Below are the code and all the weights of a small trained network. Each question names an input and a target symbol and asks about switching units off, where a switched-off unit gives its printed mean instead of its output.

import numpy as np


def w(rows, s, z=0):
    codes = np.array(rows[::2]) - 128.0
    scale = np.full(codes.shape[1], s)
    scale[-1] = z or s
    return codes * scale


def norm(h):
    return h / np.sqrt((h * h).mean(-1, keepdims=True) + 1e-5)


def softmax(a):
    e = np.exp(a - a.max(-1, keepdims=True))
    return e / e.sum(-1, keepdims=True)


def log_softmax(a):
    a = a - a.max(-1, keepdims=True)
    return a - np.log(np.exp(a).sum(-1, keepdims=True))


def net(x, mask):
    ids = ['γδζηθξπψω'.index(c) for c in x.split()]
    T = len(ids)
    res = E[ids] + P[:T]
    u = 0
    for l in range(3):
        r = norm(res)
        for j in range(2):
            rows = slice(3 * j, 3 * j + 3)
            q, k, v = (r @ M[l][rows].T for M in (Q, K, V))
            z = softmax(np.where(np.tri(T) > 0, q @ k.T / 3**0.5, -1e9)) @ v
            o = O[l][rows]
            res = res + np.where(mask[u + j], z, o[:, -1]) @ o[:, :-1]
        u += 2
    return log_softmax(norm(res)[-1] @ U[:, :-1].T + U[:, -1])


Q, K, V, O = {}, {}, {}, {}
E = w([
[141,157,5,166,107,116,160,160,91,138],'γ',
[181,103,148,127,123,79,118,200,133,84],'δ',
[77,134,75,189,82,126,216,126,158,114],'ζ',
[124,181,159,183,69,129,159,161,82,154],'η',
[217,114,129,78,111,76,111,168,164,99],'θ',
[189,59,144,102,129,99,201,150,113,167],'ξ',
[106,181,167,89,133,136,244,99,177,124],'π',
[195,87,192,62,106,120,141,104,110,47],'ψ',
[102,159,125,88,202,155,168,211,100,159],'ω',
],0.024)
P = w([
[149,162,30,73,1,125,245,152,126,101],'0',
[115,141,89,100,67,67,188,167,73,120],'1',
[158,162,74,125,86,122,167,146,110,113],'2',
[155,148,104,137,95,137,151,156,136,102],'3',
[158,150,116,138,118,133,138,141,135,114],'4',
[150,134,136,142,122,148,127,143,154,116],'5',
[154,127,145,146,139,153,118,134,161,125],'6',
[148,115,163,141,144,156,110,126,173,133],'7',
[149,109,172,146,168,156,104,124,174,143],'8',
[142,98,185,150,179,166,98,123,186,150],'9',
[147,89,190,153,186,181,88,111,198,161],'10',
[138,76,209,167,198,181,88,105,213,168],'11',
[123,66,227,155,190,192,78,112,224,186],'12',
[125,49,243,155,201,216,63,114,221,207],'13',
],0.011)
Q[0] = w([
[165,75,111,82,122,96,160,197,254,126],'L0H1',
[53,164,78,118,148,149,218,124,136,140],'L0H1',
[160,148,144,49,142,138,241,178,142,110],'L0H1',
[93,134,136,159,76,124,82,132,125,168],'L0H2',
[116,207,68,150,151,107,47,11,100,191],'L0H2',
[180,209,203,91,125,167,166,194,131,137],'L0H2',
],0.0064)
K[0] = w([
[155,102,140,125,254,151,92,88,148,101],'L0H1',
[83,150,101,97,144,97,167,86,110,76],'L0H1',
[141,48,130,107,212,182,137,121,159,118],'L0H1',
[79,173,174,143,42,174,140,132,98,86],'L0H2',
[176,173,49,124,66,45,149,152,52,134],'L0H2',
[124,200,177,128,166,106,43,127,165,147],'L0H2',
],0.0075)
V[0] = w([
[90,3,40,63,209,152,139,144,184,64],'L0H1',
[94,60,57,112,105,179,131,116,103,122],'L0H1',
[208,132,73,201,115,202,51,189,189,121],'L0H1',
[106,125,93,19,134,107,143,210,114,113],'L0H2',
[60,132,72,186,149,8,41,81,135,101],'L0H2',
[102,148,225,88,121,110,170,89,138,88],'L0H2',
],0.005)
O[0] = w([
[187,163,72,113,148,107,219,70,77,123,147],'L0H1',
[86,101,3,112,197,166,98,65,159,120,83],'L0H1',
[69,14,166,134,173,66,146,216,50,180,150],'L0H1',
[69,236,92,110,54,130,253,128,90,67,212],'L0H2',
[38,133,132,135,84,179,174,84,239,124,3],'L0H2',
[164,133,44,164,68,166,206,149,155,122,163],'L0H2',
],0.0059,0.0067)
Q[1] = w([
[114,86,105,133,130,124,111,117,194,157],'L1H1',
[2,238,106,200,129,195,93,112,98,170],'L1H1',
[90,136,115,111,142,126,172,66,123,104],'L1H1',
[141,107,196,150,62,99,112,173,147,136],'L1H2',
[178,98,166,126,109,119,190,171,117,125],'L1H2',
[120,175,116,169,119,182,183,107,147,162],'L1H2',
],0.015)
K[1] = w([
[93,65,108,174,95,126,109,64,161,106],'L1H1',
[153,165,52,178,1,79,163,163,70,133],'L1H1',
[106,158,74,133,103,132,187,139,121,67],'L1H1',
[145,90,206,182,171,127,108,89,171,175],'L1H2',
[114,132,250,135,251,201,134,142,210,205],'L1H2',
[65,183,81,227,35,133,113,127,133,118],'L1H2',
],0.0096)
V[1] = w([
[57,165,126,134,160,114,219,188,255,199],'L1H1',
[149,93,60,167,179,67,112,231,171,250],'L1H1',
[126,236,93,132,111,92,94,88,239,176],'L1H1',
[88,193,55,95,204,103,54,220,177,117],'L1H2',
[52,178,85,155,111,207,173,195,79,220],'L1H2',
[168,136,51,144,71,83,41,156,176,79],'L1H2',
],0.0077)
O[1] = w([
[110,146,179,176,150,46,68,108,120,166,79],'L1H1',
[54,166,150,163,35,28,223,117,205,110,88],'L1H1',
[134,127,195,150,127,53,114,226,138,166,2],'L1H1',
[115,69,233,130,111,123,57,144,188,136,84],'L1H2',
[163,128,95,97,98,93,110,90,216,11,150],'L1H2',
[83,73,187,162,115,159,166,132,123,180,103],'L1H2',
],0.011,0.0062)
Q[2] = w([
[47,131,174,160,92,112,90,110,145,107],'L2H1',
[160,162,140,137,176,108,33,95,128,122],'L2H1',
[188,134,212,142,126,101,148,150,121,158],'L2H1',
[124,83,144,230,83,113,137,169,102,176],'L2H2',
[126,145,248,121,115,153,127,91,141,99],'L2H2',
[130,158,134,84,164,119,121,243,121,132],'L2H2',
],0.013)
K[2] = w([
[122,136,108,254,81,123,116,193,130,97],'L2H1',
[84,181,163,90,185,109,111,161,142,57],'L2H1',
[150,150,238,161,153,140,135,74,166,132],'L2H1',
[89,139,190,126,148,168,208,153,133,173],'L2H2',
[129,42,96,150,135,64,127,153,130,161],'L2H2',
[115,106,180,90,230,128,169,115,204,36],'L2H2',
],0.011)
V[2] = w([
[172,19,153,160,69,189,191,2,106,149],'L2H1',
[232,32,157,108,135,43,68,99,78,185],'L2H1',
[147,179,206,202,88,113,78,145,200,57],'L2H1',
[121,138,152,105,152,111,161,136,104,84],'L2H2',
[131,61,169,136,124,92,91,222,66,179],'L2H2',
[240,39,117,149,125,89,185,69,49,78],'L2H2',
],0.0077)
O[2] = w([
[125,224,45,117,166,97,107,125,41,87,143],'L2H1',
[197,173,32,153,2,153,236,162,122,74,105],'L2H1',
[115,89,104,91,189,186,133,136,80,191,69],'L2H1',
[153,178,125,126,133,134,99,47,78,211,184],'L2H2',
[162,47,201,70,154,158,115,175,154,153,67],'L2H2',
[82,69,178,139,199,154,51,71,181,137,255],'L2H2',
],0.0084,0.008)
U = w([
[137,133,106,141,120,130,104,159,93,142,10],'γ',
[82,79,131,92,113,90,128,112,24,82,4],'δ',
[80,106,138,88,138,193,65,128,116,221,138],'ζ',
[53,95,183,137,203,199,83,131,114,165,190],'η',
[179,90,154,142,33,132,188,196,104,188,213],'θ',
[61,254,28,108,19,97,236,88,143,113,147],'ξ',
[195,146,103,169,164,16,40,147,20,218,55],'π',
[197,78,17,108,103,234,43,124,29,133,196],'ψ',
[176,112,191,161,118,119,21,47,196,92,171],'ω',
],0.0082,0.0039)

Each question gives the input, a string of symbols that net reads in full, and the target symbol t.
The units are the heads (3 rows each of Q, K, V and O). Each row of codes is followed by its name. A weight is (code - 128) times the scale printed after its matrix; where a second scale follows, it is the last column's (O and U).
mask holds one flag per head, layer by layer. A switched-off head (its flag False) gives its mean, the last column of its rows in O, instead of its output. The means were averaged over made-up inputs and are rounded, as every weight is.
A unit's drop is (log p(t) with every unit on - log p(t) with that unit switched off) / (log p(t) with every unit on - log p(t) with every unit switched off).
The circuit of an input: a set's keep is (log p(t) with only the set's units on - log p(t) with every unit switched off) / (log p(t) with every unit on - log p(t) with every unit switched off). Starting from all 6 units, units are removed one at a time, each time the one whose removal leaves the highest keep (on an exact tie, the one counted first), for as long as the keep stays at least 0.8.
units of the circuit, in order: the units of the circuit, biggest drop first
most important unit: the unit with the biggest drop
which heads matter: for each layer, one digit per head in row order, 1 if its drop is at least 0.15 and else 0, layers parted by /
drop when u is switched off: that unit's drop, to one decimal
input π θ θ η ζ ω γ η θ θ η, target η: units of the circuit, in order : (L0H1 L2H1)
input ξ π ζ θ η ω δ, target ω: units of the circuit, in order : (L1H2)
input ψ η ξ ω θ θ θ ω ξ θ η, target ω: which heads matter : 11 / 01 / 00
input γ ω η η ψ ψ θ γ, target ω: units of the circuit, in order : (L1H2 L0H2 L0H1)
input η δ δ, target η: units of the circuit, in order : (L1H2 L2H2)
input θ θ ψ ζ ξ δ ψ ψ ω ζ ξ, target ω: which heads matter : 10 / 01 / 00
input ξ ψ ψ ζ π η ψ δ η ω η ψ ζ π, target ω: which heads matter : 00 / 11 / 00
input η δ δ ξ θ θ θ θ ψ ζ ψ θ ζ, target ω: units of the circuit, in order : (L1H1 L0H2)
input ψ ζ η θ ζ θ θ δ ω θ ψ ψ θ δ, target ψ: which heads matter : 00 / 10 / 00
input η ξ θ ω, target ξ: which heads matter : 00 / 00 / 01
input ψ ω ψ θ ω η η θ, target θ: which heads matter : 00 / 11 / 10
input η η π ψ θ π γ θ θ ψ ψ ξ ζ δ, target ξ: which heads matter : 00 / 10 / 00
input δ η ψ δ η π η ω θ θ θ ψ π, target ω: units of the circuit, in order : (L1H1 L1H2 L0H1)
input θ π θ θ θ ζ ζ η η ζ θ, target θ: which heads matter : 00 / 01 / 00
input η θ η η δ, target η: units of the circuit, in order : (L1H2)
input θ θ δ θ θ η θ θ θ ψ θ ξ ω, target ξ: which heads matter : 10 / 10 / 01
input η η γ ξ ω η δ θ ζ ψ θ ζ θ π, target ξ: which heads matter : 10 / 01 / 01
input η ξ γ ξ θ, target ξ: which heads matter : 00 / 00 / 00
input δ γ η ψ ω ω θ η η ψ θ θ θ ψ, target ψ: which heads matter : 00 / 10 / 00
input θ θ η ψ ψ π π θ, target π: most important unit : L1H1
input η ψ γ δ ψ ω γ ψ π γ, target η: which heads matter : 11 / 11 / 10
input δ η θ γ η ω ξ, target ω: which heads matter : 00 / 01 / 00
input η ψ ψ ω θ ψ π θ ζ ξ θ θ δ, target θ: units of the circuit, in order : (L0H2 L1H2 L1H1)
input ω δ ω ω θ, target ω: drop when L1H1 is switched off : 0.0
input γ ψ π η θ η ω θ ψ ψ δ ψ ξ, target ψ: drop when L1H1 is switched off : 1.0
input θ ω ω ψ, target ω: drop when L1H2 is switched off : 0.2
input ψ ω ζ ψ, target ω: drop when L1H2 is switched off : 1.0
input θ ζ δ, target θ: most important unit : L1H2
